Where the symbols take the items:
at | % ~ ! ^ +
cn | rt cf jn mg sn
hp | tr mf bn dm fl
cf | fs ds hz rr lb
bd | ds br cn rt zn
zz | hm gq tr sd dt
rm | gz zl jq fh zc
zd | rf zc pj rm pr
bl | gr jh dt cg rt
bn | dm dr pr bq zf
lq | zl rf jr ql sz
gm | zc sz pp lq sd
qj | sn bz gj dg lj
fh | gp sg tg zn zl
fl | hq cr zf mf pf
bq | ms nr zc qd dr
gj | dg sb ds ht zt
hz | rr rt ll bl bd
fj | pp ms rf fp dm
pr | bq sf gm zc hm
nr | gm bb fj pp tr
ql | sg gz lj rz rf
zt | bz tg sq sb jq
pf | fr ll gr cr ht
gq | hp zf nc bn rd
fp | jr pj gz hj ms
ng | zf cg zz hm bl
ht | hz cn sr ll sb
bb | sz pr ms zd nc
cg | jz fl gq hp jh
jh | rp pf rd fl fs
zf | mf jz hm dr gr
bz | lb zn sb bd fh
dm | bb qg bq ms mf
jz | zz hq hp tr rp
fs | jn ht rr pf gj
lj | rz fh zt bz rm
sq | sb qj br rh ls
qg | pr sd nr gm zz
cr | ng dt jz zz ll
nc | bn hm qg pr ng
sr | ll jn jh rp rh
sf | nr dm sz fj hp
pp | lq zd fp jr bb
pj | rm lq bm jq gm
gr | cr rp cg jz sr
sz | fj bq zd rf bn
mf | nc zz dr qg cr
zl | bm fp ql sg fj
dg | cf bd ht hz bz
rr | pf sr bl gr ds
dr | qg tr sf nr jz
gp | zt ls zn sq bm
rt | sr fs mg jh br
sb | bd sn rh cn tg
jq | fh ql ls tg lq
gz | hj bm fh gp qd
fr | rd bl cr ng hz
qd | pj pp zl bm nr
sn | br lb dg cf rz
hm | dr hp sd sf cg
ms | zd gm qd pj qg
hq | gq ng mf nc fr
bm | jq jr sg ls pp
zn | sq mt sn br sg
mg | jh rr fr rd cf
ls | tg lj mt qj jr
jr | ql rm hj lj zd
hj | lj jq gp zt pj
rp | dt fr fl hq jn
rz | mt gp bz lb gz
zc | qd fj lq zl sf
tr | sd nc dm bb hq
sg | ls hj rz mt fp
dt | cg rd hq gq mg
rh | cn dg fs jn qj
rf | fp qd rm gz bq
jn | mg hz pf fr dg
mt | qj zt lb gj hj
sd | sf bn bb sz gq
ds | ht rh rt sr sq
tg | zn rz qj sn ql
br | rh gj cf fs mt
lb | gj sq bd ds gp
ll | bl mg rp dt cn
rd | fl gr ng zf rr

The rows follow the links: the fewer symbols apart two items are, the more alike their rows tend to be.

Each row is also shifted at random along 5 hidden directions that mean nothing.

Each row, then its item:
-222 +21 -13 +42 -13 +12 -15 -63 -32 -12 +26 +8 -29 +62 -11 +37 +21 -41 +34 +20 -50 +66 +9 -10 +58 -6 -12 -18 +40 -38 +1 -24 -17 -45 +5 -59 +52 +38 +8 -32 +13 +33 +69 -16 +9 +1 -58 +33 +16 -22 +61 -22 +3 -31; item jh
+3 -4 +12 +26 +7 +47 -22 -93 -37 +19 -23 +36 -3 +4 -8 +21 +16 -2 +12 +13 -68 +46 +31 -15 +42 -30 -49 -18 -15 -60 +6 -40 -3 -2 +11 -22 -21 +23 -65 -12 -21 +3 +4 +30 -4 +4 -11 +56 -2 -28 +1 -38 +9 -52; item zz
+51 -19 -11 -18 +5 +24 +68 +13 +23 +30 +2 +18 +16 -50 +25 -44 +9 +22 -35 -4 -19 +8 +9 +45 -59 +35 -22 -57 -42 +6 -55 +38 +40 +48 -38 +34 -36 -41 +2 +54 -19 -13 -50 +37 +31 +47 +59 -9 +4 +40 +28 +32 -25 +25; item fp
+40 -10 +62 +47 +45 +39 +18 -8 +5 +18 -62 +47 +55 -6 +32 +31 +8 +1 +13 -19 -14 -36 +17 +2 +32 -47 +10 +15 -14 +25 +41 +12 -59 -3 -14 +36 +3 -1 -40 -5 -30 +1 -54 +29 +17 +7 +11 +10 -7 -8 -36 -14 +15 -35; item tr
+30 +18 -1 -21 -19 -4 -27 -20 -31 -54 -17 -45 +22 +30 -10 -5 -13 +67 -16 +32 +33 -4 +13 +5 +26 -10 -34 +6 +6 +7 +7 -13 +17 +13 +27 -41 -10 +38 +8 -27 +45 -42 +50 +1 +6 -13 -50 +9 +39 +2 +8 -48 +19 +9; item sr
-208 -4 -28 -24 -37 -36 +21 +42 +20 -32 +24 -44 -3 +4 +6 -27 -21 +30 -27 +14 +42 -13 -10 +34 -43 +36 +10 -15 +7 +35 -34 +31 +27 +27 -18 -7 -5 -12 +58 +10 +28 -17 +12 -21 +12 +8 +1 -35 +25 +35 +26 +16 -13 +45; item bz
-154 -13 -19 -6 -25 -36 +15 +43 +18 +13 -11 +1 -1 -47 -56 -30 -13 +17 +27 -6 +28 -65 -41 +34 -62 +20 +34 -6 +16 +14 -21 +22 +6 +21 -24 +26 -6 -9 +17 +25 -30 +23 -26 -4 +30 -27 +32 -7 +1 +17 -14 +53 +12 +31; item hj
+46 +8 +58 +30 +37 +5 -18 +33 +3 -38 -24 -6 +59 +35 +59 +46 -14 +7 -7 -2 +48 -41 +12 -33 +66 -53 +27 +66 +11 +60 +69 +10 -56 -29 +21 +10 +26 +11 -2 -38 +29 -31 -4 -11 -18 -5 -37 -23 -1 -15 -40 -46 +14 -21; item dt
-125 -17 +7 +33 +5 +18 +12 -34 -4 +53 -9 +46 -1 -58 -26 -12 +17 -17 +28 -9 -38 -4 -11 +5 -23 -4 -12 -17 -11 -29 -21 +0 +4 +14 -14 +25 -20 -11 -47 +41 -59 +37 -44 +33 +8 +3 +41 +29 -23 -6 -9 +25 +5 -19; item ms
-53 +15 +18 +22 +3 +2 +45 +38 +6 -27 +21 +10 -2 +63 +12 +92 -11 -56 +24 +21 -28 -10 +33 -12 +59 -11 +37 +3 +22 -22 +54 -17 -91 -70 -91 -25 +47 +46 +3 -66 +17 +10 +41 -27 +16 +28 -58 -10 +32 -1 +21 -35 -67 -68; item fr
+93 +17 -38 -25 -12 -14 -41 -21 +8 -30 -17 -27 -47 +86 -4 +6 -6 -25 +2 -10 -25 +46 0 +4 +16 -1 +20 -18 +27 +18 +2 -19 -12 -2 +11 -40 +33 -5 +65 -43 +43 +2 +37 -53 +4 -37 -35 -14 +9 -19 +15 +5 +29 +23; item ds
-36 -1 +57 +35 +15 +21 -1 -12 -35 -18 -29 +7 +77 -31 +11 +12 -7 +70 -1 +21 +41 -52 +12 -11 +41 -44 -32 +36 -10 +7 +34 +6 -16 +4 +21 +3 -20 +34 -61 +0 -2 -33 -9 +46 +7 +7 -18 +27 +15 +1 -22 -56 +14 -35; item zf
-5 -25 +10 +14 +7 +22 -6 -27 -13 +45 -8 +33 +8 -65 -23 -17 +10 +9 +8 -4 -26 -7 -3 -8 -18 -10 -27 -1 -30 -39 -14 -16 +22 +18 +11 +22 -42 -6 -66 +31 -48 +15 -40 +39 -7 +4 +44 +31 -26 -6 -30 +5 -3 -21; item sz
+37 +14 -27 -28 -10 -48 -21 +41 +11 -16 +31 -34 -10 -2 -3 -48 +4 +9 -12 -17 +68 +2 -41 +2 -34 +37 +18 +15 +18 +51 -28 +30 +46 +13 +53 +3 +20 -31 +67 +24 +26 -2 +13 -17 -14 -21 +12 -38 -18 +13 +16 +44 +34 +65; item zt
+137 +30 -25 -34 -26 -28 -2 -3 -26 -35 -37 -25 +25 +7 -74 -36 -17 +87 +22 +17 +39 -39 -34 +58 -20 +13 -6 -27 +33 +16 -21 +18 +11 +31 +19 -26 +24 +31 +50 -5 +32 -6 +37 +14 +71 -34 -25 +7 +44 +23 +39 +18 +57 +46; item br
-2 +38 -16 -6 -16 -56 -21 +44 -20 -38 +17 -24 +7 +17 -57 -10 -13 +19 +41 +8 +73 -43 -47 +6 +6 +15 +34 +30 +61 +32 +7 +19 -8 -24 +34 -23 +59 +29 +60 -13 +31 +19 +62 -16 +35 -39 -34 -13 +15 +9 +28 +26 +42 +35; item bd
+252 -7 -31 -61 -24 -17 +68 +71 +37 +12 -25 +6 -20 -23 -69 -8 -32 +11 +9 -3 -19 -66 -8 +53 -73 +34 +34 -42 -13 -23 -12 0 -26 +23 -105 +21 -11 +11 +17 -8 -10 +13 -24 -8 +49 +0 +26 -19 +30 +35 -7 +43 -38 +13; item fh
+91 -8 +47 +30 +44 +28 +24 +19 +7 +22 +21 +27 +29 -33 +57 +23 +14 -28 -19 -10 +10 +1 +15 -42 +28 -16 -2 +34 -28 +5 +27 +15 -12 -23 -1 +36 -5 -17 -41 +20 -16 -8 -37 +24 -30 +38 +25 -6 -31 +1 -20 -20 -31 -32; item qg
+65 +11 -23 +4 +15 +1 -35 -46 -13 +50 +59 +19 -32 -52 +9 -68 +48 -32 -5 -34 +13 +72 -42 -31 -24 +34 -23 -1 +2 -2 -58 +22 +92 +15 +111 +10 +1 -66 +13 +77 -23 +29 -11 +28 -37 -2 +56 +4 -62 -14 +34 +54 +45 +45; item pj
-119 -13 -42 -32 -23 -31 -51 +5 +43 -11 -12 -40 -55 +46 +24 -28 -7 -27 -22 -22 -2 +30 -8 +4 -43 +10 +23 -9 +1 +40 -19 -5 +19 +29 +20 0 -10 -45 +64 -5 +15 -8 -15 -65 -39 -31 +8 -41 -11 -13 -24 +27 +19 +53; item mt
-32 -26 -16 -32 -17 -19 +19 +46 +23 +18 +24 -8 -19 -54 -7 -25 -14 -2 -18 -2 +16 -25 -9 +3 -62 +26 +12 +1 -29 -5 -21 +6 +31 +19 -28 +31 -41 -23 -9 +33 -18 -4 -31 -4 -27 +13 +47 -18 -15 +14 -31 +25 -37 +20; item jr
-105 +14 0 -4 -22 -12 -20 -4 -22 -45 -3 -33 +14 +31 -11 +18 -15 +37 +0 +32 +26 -12 +15 -2 +32 -16 -11 +13 +15 +2 +20 -12 -8 -7 +7 -39 +2 +40 +8 -40 +36 -24 +50 -14 +4 -9 -54 +10 +32 -2 +7 -44 +1 -9; item rr
+18 +34 -24 -2 -3 -22 -61 -30 -15 -32 +17 -29 -24 +62 +5 -19 +19 -6 +9 -9 +26 +59 -26 -15 +26 +5 +7 +10 +50 +40 -10 +8 +24 -11 +81 -43 +52 -10 +71 -14 +46 +6 +58 -33 -6 -34 -39 -13 -6 -22 +43 +10 +66 +44; item cf
+10 +8 +30 +29 +31 +29 -38 -53 -14 -21 -6 -3 +18 +50 +71 +27 +20 -12 -18 -1 -9 +54 +28 -34 +64 -37 -22 +16 +1 +16 +19 -7 -7 -14 +51 -18 +12 -6 -5 -25 +24 -22 +11 -3 -30 +7 -36 +7 -8 -24 +4 -45 +22 -18; item cr
+105 +19 +20 +14 +22 +26 -44 -46 -29 -16 +37 -7 -8 +35 +54 +25 +22 -28 -15 +7 -3 +68 +26 -62 +72 -23 -33 +37 +1 -15 +25 -23 +16 -34 +67 -30 +13 +0 -19 -20 +30 -15 +38 -4 -64 +10 -35 +11 -23 -33 +3 -51 -1 -28; item fl
-59 -19 +30 +20 +7 +47 +27 -36 -2 -14 -28 +0 +39 +20 +50 +34 -4 +30 -37 +30 -42 +12 +59 +11 +37 -33 -41 -22 -38 -19 +15 -15 -20 +10 -44 -11 -35 +23 -47 -26 +4 -42 -17 +20 +2 +40 -20 +19 +33 +4 -6 -66 -37 -52; item hq

Start here and follow the symbols in turn, left to right. Where do you end up?
Answers are names.
-132 -47 +25 +12 +1 +45 +47 -13 +26 +28 -41 +30 +26 -41 +27 +11 -8 +10 -26 +4 -55 -19 +41 +24 -29 -20 -20 -34 -58 -22 -3 -9 -18 +37 -77 +39 -66 -9 -68 +15 -46 -17 -71 +27 +2 +38 +40 +15 +9 +15 -36 -18 -50 -40
! ~ % -> zd
-48 -23 +17 +12 +10 +38 +35 -7 +9 +34 +27 +29 +3 -40 +45 +16 +13 -27 -32 +3 -36 +25 +35 -19 -3 +1 -24 -9 -47 -32 0 -3 +7 -4 -31 +23 -43 -11 -58 +20 -31 -7 -37 +29 -33 +53 +34 +11 -18 +4 -11 -20 -61 -40
% + + ~ -> hq
-108 -18 +48 +30 +18 +33 -11 -8 +9 -27 -23 -10 +27 +42 +78 +45 -6 -6 -32 +9 -7 +4 +43 -23 +52 -43 -8 +26 -19 +22 +47 -9 -39 -12 -10 +3 -12 +3 -26 -39 +13 -39 -14 -14 -34 +17 -28 -7 +8 -13 -37 -62 -21 -37
! + -> rd
-24 -20 -33 -30 -18 -7 +21 +17 +27 +33 +51 -2 -46 -41 +4 -25 +4 -38 -22 -5 -16 +30 +1 -7 -55 +46 -9 -19 -39 -33 -37 -7 +45 +13 -24 +18 -37 -33 -4 +37 -22 +10 -18 -1 -37 +25 +49 -19 -19 +9 -1 +25 -52 +15
+ ^ ! -> ql
+77 +3 +40 +16 +27 +17 +19 +32 +18 -29 -16 +3 +18 +65 +56 +77 -17 -37 -12 +2 -11 -16 +46 -20 +59 -35 +29 +27 -3 +15 +66 -14 -83 -45 -55 +2 +22 +26 -5 -63 +23 -18 +3 -27 -7 +18 -44 -24 +19 -6 -26 -49 -36 -53
! ! -> zz
+102 -5 -2 -33 -24 +20 +25 -14 -11 -45 -59 -26 +31 +44 -28 +26 -30 +72 -18 +42 -30 -26 +46 +48 +14 -23 -31 -40 -14 -21 +19 -25 -39 +27 -69 -30 -21 +56 -14 -54 +34 -42 +23 +5 +46 +7 -49 +19 +70 +16 +4 -59 -15 -23
% % -> rp
-95 -19 -42 -28 -35 -20 +9 +9 +11 +33 +21 +3 -46 -42 -52 -31 -5 -15 +3 -3 -22 +2 -14 +17 -65 +37 -3 -33 -10 -36 -39 -8 +37 +23 -27 +6 -26 -12 -5 +30 -34 +24 -12 -7 -2 -5 +39 +5 -5 +5 +2 +44 -22 +20
^ % -> mt
+59 +4 -64 -59 -42 -15 -9 -27 -9 -16 +21 -42 -39 +5 -36 -58 -4 +38 -25 +16 -5 +55 -4 +32 -46 +45 -44 -52 -2 -20 -63 -9 +69 +43 +17 -40 -18 -10 +45 +11 +33 -15 +41 -4 +7 0 -1 -2 +26 +17 +51 +13 +4 +52
% ~ -> lb
+132 +12 -15 -31 -18 -65 -38 +57 -11 +19 +38 -16 -26 -78 -87 -44 -17 +12 +37 -11 +74 -61 -66 -28 -46 +26 +25 +59 +19 -8 +3 -1 +42 -7 +51 +18 -7 +1 -2 +30 -17 +23 +10 -2 -22 -45 +29 -8 -34 -5 -40 +52 +22 +42
% % ! + -> sg
+89 -25 +32 -6 +10 +5 +20 +43 +5 +28 +2 +20 +14 -65 -10 +16 -15 -1 -1 +5 +7 -60 +14 -24 -13 -12 +2 +35 -39 -31 +32 -20 -18 -3 -41 +46 -54 +10 -76 +8 -41 -9 -48 +22 -32 +13 +37 +5 -18 +3 -71 -14 -46 -40
^ % + -> gm
+27 -6 +4 +30 +10 +51 -40 -114 -27 +35 -28 +39 -22 +14 -7 +18 +27 -27 +18 -4 -92 +65 +28 -19 +45 -34 -45 -18 -11 -68 +1 -53 -2 +1 +21 -19 -16 +12 -64 -15 -29 +16 +0 +14 -16 -15 -10 +60 -11 -48 -1 -28 +22 -50
~ ! ! -> dm
-130 +8 -49 -38 -50 -44 -12 +18 +1 -27 +39 -44 -40 +17 -44 -14 -20 +4 -2 +20 +16 +4 -17 +5 -29 +34 +8 -6 +20 -15 -14 -15 +25 0 -6 -34 -1 +15 +38 -8 +23 +0 +49 -33 -5 -15 -18 -13 +16 +9 +21 +9 -15 +35
! ~ -> br
-126 +1 -32 -2 -24 -43 -9 +33 +14 +21 +16 +4 -33 -28 -59 -31 -8 -20 +38 -21 +20 -31 -46 +10 -48 +29 +42 +3 +23 +4 -21 +12 +6 -2 +6 +14 +13 -11 +27 +22 -28 +44 -5 -19 +9 -34 +28 -12 -19 +3 -5 +66 +21 +37
~ ^ % ^ -> bd
+21 -42 +18 +1 +14 +71 +20 -79 +10 +32 -86 +27 +29 -34 +37 -28 +1 +49 -46 -3 -74 +21 +50 +44 -30 -31 -62 -58 -73 -15 -29 -12 +18 +80 -27 +32 -86 -26 -64 +23 -36 -33 -86 +41 +9 +22 +46 +37 +10 +7 -31 -27 +4 -14
! ! ~ -> pp
+5 +21 -4 -2 -5 -18 -6 +1 -3 -41 -59 -24 +39 +44 -12 -20 -13 +60 +10 -3 +36 -38 -20 +55 +2 -10 +15 -20 +35 +70 -10 +33 -21 +24 +17 -12 +39 +3 +71 -21 +38 -9 +15 -14 +66 -35 -32 -12 +35 +19 +26 +15 +69 +44
! ! -> rr
-18 -26 0 +14 +14 +20 +49 +3 +30 +57 -10 +50 -20 -34 -17 +19 +1 -47 +18 -16 -68 -11 +11 +15 -34 +6 +20 -31 -25 -38 -9 -7 -31 -8 -81 +33 -14 -10 -37 +14 -57 +40 -51 +6 +16 +22 +42 +6 -14 +7 -13 +35 -38 -32
^ % -> bm
+106 -19 -9 +2 +17 +27 +6 -28 +29 +51 -27 +37 -25 -23 +20 -31 +21 -27 -13 -37 -50 +32 -3 +15 -41 +6 +0 -37 -28 +8 -32 +9 +18 +38 -5 +37 -20 -52 0 +39 -36 +17 -63 +6 +3 +5 +58 -3 -26 -10 -12 +42 +15 +14
~ ^ % % -> fh
-36 -30 +31 +20 +27 +57 +47 -34 +11 +24 -28 +32 +38 -33 +64 -5 +13 +21 -40 -1 -46 +24 +44 +20 -7 -12 -42 -37 -58 -6 -24 +13 +9 +35 -29 +32 -40 -24 -48 +30 -27 -26 -65 +47 +1 +54 +38 +20 +2 +15 +1 -23 -24 -26
+ % ! -> dm
+78 -33 +16 -6 +19 +7 +18 +34 +54 +32 -54 +14 +10 -26 +38 -13 -11 -4 -22 -37 -7 -40 +5 +20 -49 -13 +31 -7 -41 +43 +3 +20 -18 +40 -40 +72 -32 -50 -8 +19 -29 -8 -91 -9 -3 -1 +57 -32 -20 +10 -63 +30 -1 +17
^ ! -> lj
